1: [ -5   6 -19   9  13  -4  11  12  -5 -14   4   1  17  -6 -13   0  -3  10
   5   4 -10   3   1   1 -12   1  -1  -4  -2  -6   1  -4 -11 -10   2  -1
   4   9  -6  -5  14  -5   2   5   0  11]
2: [ 45  -3  59   1  -5 -25  20 -29 -15  -5  28  -1 -54  41 -45  17  11 -39
  -5  63   2 -38 -63  22  12  12 -18 -63   2 -24 -16 -16  28 -33 -33  24
 -20 -18  27 -20  29  27 -41  63 -43 -61]
3: [ 22 -19 -15   2 -26 -33  34   2  -7 -19  30   3  11  -1 -25  17 -22  17
  -3  52   2  -6 -53  38 -17   3  -7 -28  -8 -19  34 -41   1 -15  -1   9
  -6 -14   9 -14   4   9  -5  22 -31  -1]
4: [  9  -3  -7   6  -6   0   3  -8 -11  -2  -4   6 -17   1  -6  -1  -2  -8
  -5  13   3   1  28   0  -7  -2   3 -16   0  -1  -9   8   4  -5   4  -8
  -1   0   3  -3   3  -1   1   1   9   0]
5: [  1  23 -20  18   9 -19  33  22  -3  -7  -5  14  -3   8  -6  -4   3   2
 -14  -5  -1   3  -2  13   9 -12   4 -10   0 -26  -7 -10   1 -13   0  -9
   0  -4  10  -8   8  15   1  -9 -23   2]
6: [ 10 -21 -21   1   3   2 -14  -8   7 -12   0  -4 -40  15 -19  13   3  -4
  12  17  -5   0  13  -6   4   5   2  -2  -8   7   9  -7  13 -22 -12  -5
  -4   1 -19  -3   2  -8   8   6  -1   3] : 4 1 5 3
7: [  0  -5 -38   6  -5   4 -33  40   2  23  -8 -24 -39 -11  -1  -3  -4 -17
  29  19  14  15  51  -5   4   2   2  22  -6   4  12  13   9  14  16  -4
 -12   1   7  -2  -2  -6  -5  -2  27  -8] : 4 6 1 5
8: [  7   8 -53   8 -13  -4  10  24  -4  -6   9  -3 -28   3 -23   5 -12   7
  -9   4   7  -1  10  -1  18  -7   1  -7  -2 -24   6 -17   7 -16   7   1
   0 -15   9 -13  12  10  -2  10  -5  -4] : 5 4 1 6
9: [ 16  -9  30  -9 -13   1  -5  -4  -3   8  -1 -11  12  -3   7  -1  -3  -7
   2   2   6  -4  -9  22   9   1 -12   7  -2  15  16   4  -1  16  15   8
  -7  -7  11  -4  -8   5 -20   3 -10   3] : 4 1 6 5
10: [ -1   6 -11  -1  -6   3  -1   7   4  -1   6   0  13  -2 -14  -2   9  -8
   5  13  -1   2  19  -3  -1  10  -6   7  -5   3   2 -10   2  -1   7  -1
  -7  -3  -5   3   3 -12   2  -4 -17   4] : 1 4 6 9
11: [ 14  11   8  -9   0   2  10   4   9  -7   2  13  53 -13   2  -1  14   3
   8  -3  -6   4  -7  -2  -1   5   1   7  13 -10 -10  16  -3  12   2   8
   0  15  -6   1   1  -1   0   8  -3   3] : 1 10 9 4
12: [ -7  11  -1  -2   9   1  13   3  -3   6  -8  -7   3   2  -1  -9 -12   1
   6  -5  -2  10  15 -13  -3  -8  -1 -14  -1  -3  -3  -3  -3  -2  12 -12
   4  -1  -2  -1  -8   8   0   7  -5   3] : 4 1 10 5
13: [ -3  10 -17   2   3  -6  25   5   1   4   4   9  15  -6   0   1   1   8
   0  -2  -7   5  -8   5  -4 -10   1  14   0  -7  13  -8  -2   3   5  -2
  10  -1   7  -3   9  16   4  -1  -7   4] : 1 12 5 10
14: [  7  10 -13   6   0   2  10   7  -2   3  -1  13 -14   3  20  -3  -8   1
  -4 -11  -2   0  23  -4   1   3  -3   0  -5  -7 -11   9   6  -7   6  -3
   6   3   5   4  10   8   4   3  11   2] : 4 12 13 1
15: [  7  -3   0  -8  -4   1  -9   9 -14   5   2   2 -11  -5 -10   0  -3  -5
  17   9   3  -1   3   8   2   0   7  -4  -5   6   0  -2   0   9  11  -3
  -4  -5   1  -1  -1   2  -5  10   4  -8] : 4 10 12 9
16: [ -4  -4 -16  -4   1 -10  22  10  -4  -4  10   6   9 -12 -16   8 -15   1
  15  22 -22  -6 -14 -10 -17  -9 -13 -21  -9  -1  16 -21  -8 -15   2   7
   4   6  -9  -2  13  -8  -1   9 -13  -5] : 1 13 10 12
17: [  2   6  14   0   0  16   8  -8   5  10 -13   3  -5  -6  12 -12   7  12
  -5 -21   6   0  -3  -1  -4  -8   5   8   9   1  -7   1  -3  -2  -2   6
  -7  15   2   8   1   8   8   6   5  -2] : 14 12 13 15
18: [  3   3  -8   3  -2  -5  16  13  -5  12 -12  -4   7 -10 -18  -2  -8  -7
  10  17 -12  -4  -2   6  -5   0  -1  -3  -2  -6   3 -16  -6  10  10  -5
   3  -4  -3 -12  12  10   2  10  -5  -4] : 15 13 1 12
19: [-18  13  -4  -2   6   4 -28   2  15  -2 -29   8  -9  -9   8  -5  -5   3
   8 -34   3   5  31 -38  -5   1   8  14  15 -17 -22  13   3  -1   9  -6
   0   8  -5  13   4 -10   2 -16  25   0] : 14 17 12 4
20: [ 20  11  12   1   7   5  21   4  -5  -5  -2  -3 -15  -3   0   7  26   8
   5  39   0   1   2  12  10   6 -12  11  -8  13  -9 -14  -5  -2  -7  -2
   0  -1  -8   2  -2   8  -1  16 -11  16] : 10 15 18 4
21: [ -6  -7  33   5   1  12 -16  -7   5  -7 -15 -12  24   6  13   0  14  -5
   6 -12  -6   5 -13   6 -11   6  -2  12  -2  16  -9   2  -8  21   1   1
  11   3   3   6  -4  -7  -1 -10 -10   0] : 9 17 11 10
22: [ -4   4 -12  -3   6  -6   9   3   4  -3  -1  -4  -7   3   3   9  12 -12
  12   9   2  -8  -5  -7   3  -7  -8 -10   5 -20  -1  -7  11   4   1   7
 -11   2   3  -8  16  -3  -1  18 -16 -23] : 18 15 10 12
23: [  4 -14   5   7  -8  10 -15  -3   2   9  -6  -2 -26 -10  -8   2  -6  -8
   6  19   6   1  33  -7   4   3  -7   0  -4  15   6   0  -7   0  -4  -5
  -5  -3 -11   3   3  -3   6  12  17  -5] : 4 15 6 10
24: [-19  16   0  -1   9 -13  23   0  -5  -2 -14  15  42   0  14   4  14  -5
  -3 -25  -3   8   1 -25  -6  -8   1 -11  -1 -20 -22   5  -4   8   4  -2
  -5   2   7 -12   0  -2  -2  -5   1   7] : 11 12 13 1
25: [  6  11 -55   4  -3   6   6  18  -2  20  -8   2 -37   6  -3  10 -30   5
   0   4  -9   0  21 -24  -2 -11   5   2  -3  -6   6   4  13 -25   2 -12
  -9  -7   1  -7  14  -7  12   9  10  -5] : 8 14 4 6
26: [  6   8 -11   9  17  12   1  13 -12   3  -1   5 -43  10 -12   2   1  -4
   4  33  10  -4  46 -14   8 -12  -7  -6  10   8 -18  -8  20 -13 -17   0
  -3  -6  -8  -5  12   0   3  18   4  -9] : 4 23 6 14
27: [ -8   4 -38  -3   4 -20  12  20   6  -5   2   6  -7   7  -3   4  -9  -4
  -1  -9 -20  -1  -6   7   6  -9  -1  -6   0 -26  -7 -21  24 -16   4   2
  -2   1   9  -7   7  13  14   9  -6   5] : 5 8 13 22
28: [  5  -6  10  -4  -1  -1  -8  -1  -2  -3  -3   9  -8   8   1   4   1  -6
  12  14  12   2  12  11  -7  -2   0  -2   7  18   6  10  -3   9  -7   3
   8   5  -4  11  -3  -6 -10   4   3 -12] : 15 4 23 10
29: [ -9   6 -18  -1   4   1  29  -3   7  -2  -1   2 -12   5  -8   9   6  14
  -1  14  -5   2 -11  27   9  -5  -3  16   7 -10   8 -15   6 -17 -12   2
  13  -3  16  14   5  14   6 -11  -9   6] : 13 5 27 1
30: [  3  15 -10  -3   3  -3 -27   2   8   3 -10  -1 -19   8  12 -14  11  -9
 -24 -54   4  13  27 -39  11 -13   3 -13   5  -1 -20  13   2 -14   8  -3
  -3  30  -1   0  -9  -6   4 -12  16   4] : 19 14 17 12
31: [ -5   3 -11  12   4  -3  -2   9 -10   6  -6 -22 -43   2  -8   7  -5   1
   6   9   7   0  29  -6   6  -8  -6   2   4  -3  -1  -2  19 -16 -18   3
 -10  -2  -1  -9   4  -4   5  17  11  -7] : 26 23 4 6
32: [-28  30 -20   1  11  17 -16   1  14  -5 -22   6  10 -13  23  -6  19  -1
  -3 -57  -3   8  19 -12   6   7   9  28   3  -1 -17   4  -8  -2  -3 -14
  -2  10 -19  -1   6  -6  18 -16  18   9] : 19 30 17 14
33: [  0  15 -23   0   2   4   0   4   4  14  -4  -2 -35  14   1  -2 -16   6
   4 -12   6   9  10 -12  13   1   5   8   3  -5   2  -5   4  -8  -3  -5
   3  -3   1   2  -2   2  21 -18   6   2] : 14 25 12 31
34: [ -2  28 -18  -1   7 -10   9   2   6   5  -6  13  -9  15   4   7   4 -24
  -7  -8  10  -1   1 -18  17 -15  -3 -27   9 -25 -18 -11  13 -13  -3   2
 -12   8  10  -1  15 -14   4  13 -11 -21] : 22 27 5 14
35: [ -2  -9 -12  -8  -4   4 -19  10   8  -2 -10 -16 -11   2   3  -8 -11  -1
   5  -1   3   2  22 -11  -1   7   0   3  -3   7   9   4   2   6   6   1
  -3   2  -9   0  -9  -6  -3  -7   7   9] : 23 15 10 12
36: [ 26   4  10   6 -13   3   1  -2 -13   1  -2   0 -31   6   2   2   7   1
  -9  21  15   2  12   7  21   0   1  -4  -1  -9 -17  -2   8  -1  -9   0
   5  -4   3  -7   0   8   0  16   7  12] : 4 20 15 14
37: [ -6  -4 -63   3  -9 -19   2  24 -10  -4   0  12  -3   1 -20  10  -5 -11
  -2  16   4   6   1 -12   3  -8  -7 -29   5 -31   0  -7   0 -13   8   6
 -10   3   5 -13   6  -3  -3  15  -9 -11] : 8 27 22 34
38: [ -3   2 -17   8   0  -3  24   5  -5  -5  10  15  23   2 -18   7  -5   3
   7  12  -4  -1   1   2 -14   2   3 -14  -9  -6   4 -17  -5  -1  11   5
  -7  -8   4 -13  10   1  -3  -9 -12  -5] : 1 18 13 16
39: [  7   4 -18   2  -9  -1  15  10  -1   6   4  -1  -8  -7 -11   6  17  12
   1   7  -8  -7  11  27   9   0  -6   1  -4   0   5  -8  -6   7  11 -16
  -5  -2   0 -14  11   9  -3   6 -14  14] : 18 13 10 15
40: [ 13   7  16   1  -6   1  16  -1  -1   0   3   9 -32   4   5  -2  -6  16
 -13  -4  -8  -8 -12   4  10 -15   5  -3   6   4   4 -12   4 -13 -10  -8
   1 -12   3   3   0   1   8  11   2  -3] : 17 36 14 15
41: [  4 -13  24  -3  -2   4  -8  -6  12   2  -1 -21 -21  -1   4  -1  -6  14
   8   6  -3  -5  10  -3 -13   9   7  20   4  29  16 -13   8  11   7  -5
   5   1   6  13  -3  -1   7  -7  10   2] : 35 28 23 15
42: [ 10   9 -29   8  -5  13   1  16  -3   2  -8 -13 -59   9 -20   8  21  -4
   8  17  14  -2  52  13  18   3   8   9  -6  10   0   1  -2 -20 -10  -6
   3  -1  -5  -6   6  -5   4  12   7 -15] : 31 26 6 23
43: [  5  16  -5   1  -3  -1   6   9  -7  -5 -15  13   0 -10   4  -6   5  -4
  -7 -11   3   1  23 -11  -2   1   7  -2   3 -16 -22  10  -1   1   1   3
   2   8   1   0   5   2   2  14   1   1] : 14 4 12 17
44: [  2  13   2  -9  -5   2  11 -10  -2  -6  -4  12  -6  -2   6  -2  -5  13
 -13  -2 -10  10   0  -9  -3  -1  10  -3 -10   1  -5  -2 -11  -1   6  -9
  -1   7  -2   6  -3   1  -2  -8  -8   7] : 12 17 14 43
45: [ -7  18 -27  -2   4 -20  24  10   5  -8  -6  14 -11  13  -4  -1 -16   1
  -7 -13 -11   5  -5 -14   0 -15   2 -16  -5 -22   0 -26  17 -22  -1   3
  -3  -8  -1  -1  18  -4   3  -3 -17 -12] : 27 5 34 22
46: [  6   0  -7  16   5  -2  -3   3 -12   9  -1   8 -17   5   1   3  -3   0
   0  12   3   2  16 -11  10   4   4 -24  -5  -1  -7   6  -1   2   3   5
 -10  13  -5   0  10  16  -5  24   6 -10] : 4 15 14 43
47: [  7  18  24   7  13   2  63 -11   4 -29  29  32  63   3 -51  22  22  30
  19  63 -39 -32 -63  54 -41   1  -4 -14   2 -21  16 -44   3 -30 -28  32
  19  -7  12  -8  33  25 -10  63 -63 -17] : 3 16 38 29
48: [  4  -2 -17  -5   0 -12   6   8   3  -6   5   2  30 -10   6   1  -1  -3
  10   9  -9   8 -15  -8 -11  -2  -3  -7  -5  -2  11  -7  -8  15  17   6
   1   9   6 -14   0  -8  -7 -10 -12  -7] : 38 13 1 18
49: [  9  17   4   9  -4   1   5   2  -2   0  -8  -5 -31  10   0   3   8   2
  -9  13   2   0  32   3  10   4   7   5   4   1  -6  14  -1  -9 -18   8
   2   3   4  -3   6  -3  -7   6   4   0] : 36 4 31 14
50: [-17   3 -41   4  -3   0 -14   6   7 -10 -14  -6   9  -8  22 -11  11  10
  -5 -41  20  12  15  18  19  -5  -2  28 -11  -4  -7   6   6  10   0  -6
  -5   6  -1  -4  -4   1   7 -24  10  23] : 32 35 14 33
51: [ -8  -3 -24  -2  -5   0  16   1  -6  -8   6   2  12   4 -10  -1   0  -6
  -1   1  -8   6  -5   7   1  -7  -8  -9  -4 -19  -6 -16   2  -6   5   6
  -1  16  -2   0   6  -3  -6  11 -16  -3] : 1 38 22 13
52: [  0  15 -27   1  -4   5   4  12 -17   7  -2  -1 -43  -4  -5  -1  -1   2
   2  22   8  -8  25   3   6 -10   3  14   1  -1   2  -4  -2 -11   4  -1
   2   6  -8 -16  10  12   2   2  -4  -4] : 31 49 42 4
53: [ -1  -2 -36  -2  -8   1  24   5   2  -8   8   9   2  -7 -16   9  -6   5
   3   6  -3  -3  -5   2 -16  -4   2  -5   1 -15  11 -17  -4  -6  18   3
   7  -8   6  -1   5  -1   1  -3  -8   3] : 38 13 51 1
54: [ -3  -3 -27 -12  -2 -18   5   8   3  -7  10   3  17  -6 -13  -2  -8  -4
   9  12  -2  -1 -15  -2  -2 -11  -6  -7   9 -18 -10 -11   2  13  15  12
   1   6   3  -7  -6 -11  -7 -12 -10  -2] : 48 51 53 38
55: [ 20  -4 -29   7   6 -37  63  15  -1 -23  47  -7  43   6 -63  27  -6   9
  35  63 -26 -31 -63  46 -42 -15 -27 -31  -9 -49  39 -40   4 -35  -7  40
  -6 -12  20 -16  29  20 -22  63 -63 -28] : 47 3 16 38
56: [ -2  28 -55   0   0 -11  36  19  -1  -3  -9  33  10   0 -15   1  20  -9
  -3   0  -7  12   5   4  12  -5 -11  -4   0 -31 -12  -7  11 -11  -5   2
  -5   8   6 -19  20  11  -6   4 -15  -7] : 5 27 51 37
57: [-23  11 -40  -7   3 -10  29 -10   3 -14   7  16  34  -1  -4  -5  17   6
  -9 -18 -13  -5   5 -17 -13 -11   0  -6  -4 -24 -11   8  -4  -5 -10   5
   5   8   3 -16   4 -14  14   8   0   0] : 24 1 51 13
58: [ -3   5  -4   2   1   4   5  13   0   1  -9  10 -12  12  -9   5   4  -3
  14  13 -12  -6  19   8   4  -2   3  -5   0  12  -4   7  -4   2   0  -3
  -2   1   3   3   5   3   4   3   7  -2] : 15 4 28 49
59: [ 10  -1 -23   8 -18  -1  30  18  -9  -7   3  14  -4 -16 -17  -2 -18  22
   2  25  -9  -7   5   0  -9   3   4   9  -1  -3   5  -9  -9  -9  13  -8
   7 -10  -4   0  12   8   6   8   1  13] : 53 18 1 13
60: [ -5  19 -38   4  10  -2  26  13   2  13  -9  17  18   3  -9  -3  11  -1
  10  -3  -5  15  10   5   7 -15   0  16   0 -18   1  -9 -14  -8  14   1
   6  -7   8  -4  15  11  -7  -5  -9   4] : 13 56 5 53
61: [ -8  -4 -39  -2 -10 -14   9  -5   2  -8  -7  -3   1  -7 -10  -3   7  11
 -18   6  -5   6   1  -5  -1  -5   1  -7   6 -11   2  -6  -2   2   8  -6
  -8  -5   3  -8  -4 -12  -3   0  -7   2] : 53 51 54 1
62: [  7  -6  -3   3  -1 -24   7   7   4  -6   5  -2 -30  10 -13  13 -17  10
   3  27  -6  -3 -14   2   5  -5  10 -16   3  -1  18 -15  15 -10  -7   4
  -1 -12   6  -7  12   9 -10   9  -8 -19] : 40 22 15 18
63: [ 16 -16  63  -4  13  18  -9 -25   5   5   9 -14  23  -5  33  -6  17 -11
  17  -9   3  -3 -17   5  -7   3   5  13   3  26   0   9   3  18 -15   4
   6  -2  -1  20  -2  -2   9  -5  -5   3] : 21 9 41 17
64: [ -4  -1  -6  -5   7   0   4  -7   4  -6   8 -18  16   0   4   0  -4   5
  12  -7  -6   6  -8   4   1 -10  -1  12   6  11   4  -4   1   1  -6   3
   2   2  -8   8   7  -5  -1 -12 -10  -6] : 13 10 1 48
65: [ 21 -11  19   2   2   1  -9  -2  -4   1   3  -1 -51   4  -8   3  -8  -6
  -9  22  21   1  37 -14  11   0  -5 -30   1  12 -10  -4   4 -12 -13   1
 -11  -9   4  -2  -6  -7   3  21   9  -6] : 23 26 36 4
66: [  4  11 -19   4  -6  -3  -9   6   5  -8  -3 -13 -45   2  -3  -3 -11   5
   3   2  10  11  23   1  11 -13   7   5   7   1 -17   0  10   3  -2   5
   0   7  -6  -4   0   7  -7   4   7 -10] : 31 52 49 33
67: [ -1  -5  -1   1  -2  -5  -8   6  -1  -3   3  -5   7  -3  -8   9   9   5
   5  14  -3  -8  11  -8   3   2   1   5   0  -2  -4  -1  -2  -5   3   4
  -7   4  -1  -9  -3   8  -7  11 -11   1] : 10 15 58 1
68: [  2  21 -34  -4  -1  -1  42   3  10 -18   4  13  18  -8 -18   0  -6  29
  -3  17 -11   3  -7   8 -12  -1  -4   6 -10 -19  15  -7  -3 -18   4  10
  11 -13  -1  -3  11   5   1   9 -19  16] : 53 13 59 1
69: [  0  -9 -21  -4 -12  -5 -19  -1  -5   4   8 -12  -6   0   5   2  -4   3
   4  13   8  12  -5   3  -7   1   1  -7  -1   0   8  -8   7  10   6  -7
   1 -11  17   6 -12   1  -2  -7   1  -5] : 15 35 61 67
70: [ -4   1  -6  -4  12   1 -10   3   3   0  -9  -7   4   2   5   2  -9  -6
  -3 -12   5  10   7  -8 -12   2  -2  10   1   1   2  -3  -2   3   2  -5
  10   5   1  -1   3   0  -8   5 -12  -7] : 12 64 35 67
71: [ -8  30 -63   4  -2 -17  24  32   0   4  -4  14  -9   4 -19   0   3   6
 -12  -9   7   9  -2  11   7  -8  -8 -10  -7 -34  -2 -18  -2 -14   3 -16
  -6  -1   1 -25  17   3  -6   7 -10 -11] : 56 8 5 37
72: [ 11  -4   5   2  -5   7  10   2   5   3  -1  -3 -35   5  -6   0  -8   3
  16  13   4  -1   6  -9  10  10  -2  -9  -1  10   2  -5  -2  -1  -2   0
   6  -5   5  -2 -10   7   7  11   1   4] : 15 58 23 36
73: [ -1  22 -34   6   3  -7 -28  -3  -3   1 -24  -2 -26  16  11   4  -4  -5
 -10 -47  15   4   7 -23  17 -13   1   5   9  -6 -20  -4   5  -3   8  -8
 -14   7  -5   0  -5  -2  11 -23   7  -5] : 30 33 19 66
74: [ 13  -3  -7  -5  -9  -9  24   7  -2  -6   2   6   7   5 -22  -7  10 -16
   5  38  -8  -4 -13   3  -9  -1 -12 -22  -1 -15  -4 -17  -3   3   3  17
  -5   4  -9 -10  -3  13  -2  10 -14 -10] : 18 51 38 16
75: [-20   4 -23  -2   5  14 -58  27  -1  21 -33   0 -24 -11  34 -13 -13 -23
   1 -63  26  24  63 -63  17  -4  -3  -9   0  -4 -34  28  -7  18  20 -15
 -16  20 -14  19  -8 -30  12 -12  48   7] : 19 30 73 32
76: [ -2   6 -36   5  10 -11  -1  14   8  -2   2   0 -35   2 -11 -13 -25   7
 -13 -27  -6  14  14 -38  -8  -5   0  -8 -10 -13  -5  -6  16 -27   8 -18
 -14  -2  -2  -1  10  -7   7  -6  11  -3] : 25 33 45 14
77: [  3 -10  34 -10  -8  11 -21 -14   7  -1  -7   0  43 -10   8 -13   5  -5
  -1  -7  -8   5 -15  -3  -5  -2  -5   0   3   5  -4  18  -3  21  11   0
   6   3   7   9  -3 -13   1   3 -10   2] : 21 11 9 63
78: [  8   2   1  -1   0  -1  20  -3   8 -17  -4   9   6   3   3  -3   2  15
  -8  -6 -15  -5 -12   7  -5  -3   7  -4  -3  -2   5  -4   0  -6   1   7
   3   3  10 -14  -1   3  16   9  -8   2] : 13 44 1 40
79: [ 16   9  14  -5   1   7  10 -10  -1   5  -5  13  10  -6   0  -1   7  19
 -14  -7   3   7   6  -4  -3   0   7   1  -4  -6 -10   1  -9   4  -1  -4
  10   0  -6   6  -2  10   9  -2   2  21] : 44 17 43 78
80: [ -3  21  -8  10   8  -2  37 -12   5  -8  15   2  15  -1 -13  -4  17  30
   0  13 -20   2 -26  25  -4   2  -6   9   2 -14   7 -15   6  -7 -25   0
  11   6   5  -5  12   2   5  -4 -20   0] : 29 13 68 78
81: [  2  10 -47   5  -3 -19  21  23   5   1  10   6 -25   7 -17  -3  -7   0
  -7 -10   0   8  16 -13  12 -10   4  -9  -3 -29   2 -13  10 -22   9  11
 -17   1  -4 -14  18   4   4  -1  -4 -17] : 8 45 71 27
82: [  0   8 -14   2   5  -1  15   5   3 -12 -13  11  12  -8 -15  -9  -4  -6
   3   5 -11 -10  -9  -2  -5 -10   8 -12  -4 -10  -8  -1   6  -9   0   1
  -7  -2  -8   6   6  -5   8   8 -11   0] : 1 51 78 18
83: [  6   8 -27  16 -11  -9  -4  21  -3   4  -8  -3  -8  -8  -9   3  -4  -6
  -7  -7  -8   8  32 -12  20 -11  -4 -25  -6 -19 -17   1  -3  -6  10  -3
 -23  -4   7  -3   2 -14  -6   6  12  -3] : 4 43 46 14
84: [ 21  14 -48   5   5 -13   0   7  -3 -11 -16   2 -30  21 -15  12   7   5
  -7  -4  -1  -1  13   4  15  -3   8  -5  -3 -19  -4  -2   9 -24  -4   2
  -7  -2  -1 -12  10  20   6  13  -9  -6] : 8 81 27 52
85: [-29  47 -34  12  14  25   0  18  -1   4 -42  26  -2 -18  24 -23  19  24
  -7 -63 -16  20  63 -30  12 -11  18  60   4   7 -31  18 -16  -9  -1 -22
   6  25 -36   0 -14  -1  36 -44  32  26] : 32 19 50 30
86: [ -5   9 -12   4 -12 -11  15  14   1  -5  -4  18   4  -4 -15  -3   1  11
  -4   6  -6  -1  11   0   0   0  -2  -9   0 -14  -2  -6  13 -14  -2   2
 -10   1  11   6  14   4  -3   4  -4   0] : 82 51 1 38
87: [ 14   4  19   9  -9   4  10  -5  -6   2   6  -5 -45  11  -2   5  -7  16
  -3  -1   5   0   2  12  16  -8   6  13   7   2  -5  -1  17  -9  -6  -1
  15  -1   3   3   3  17  -1  -7   1   1] : 40 36 72 49
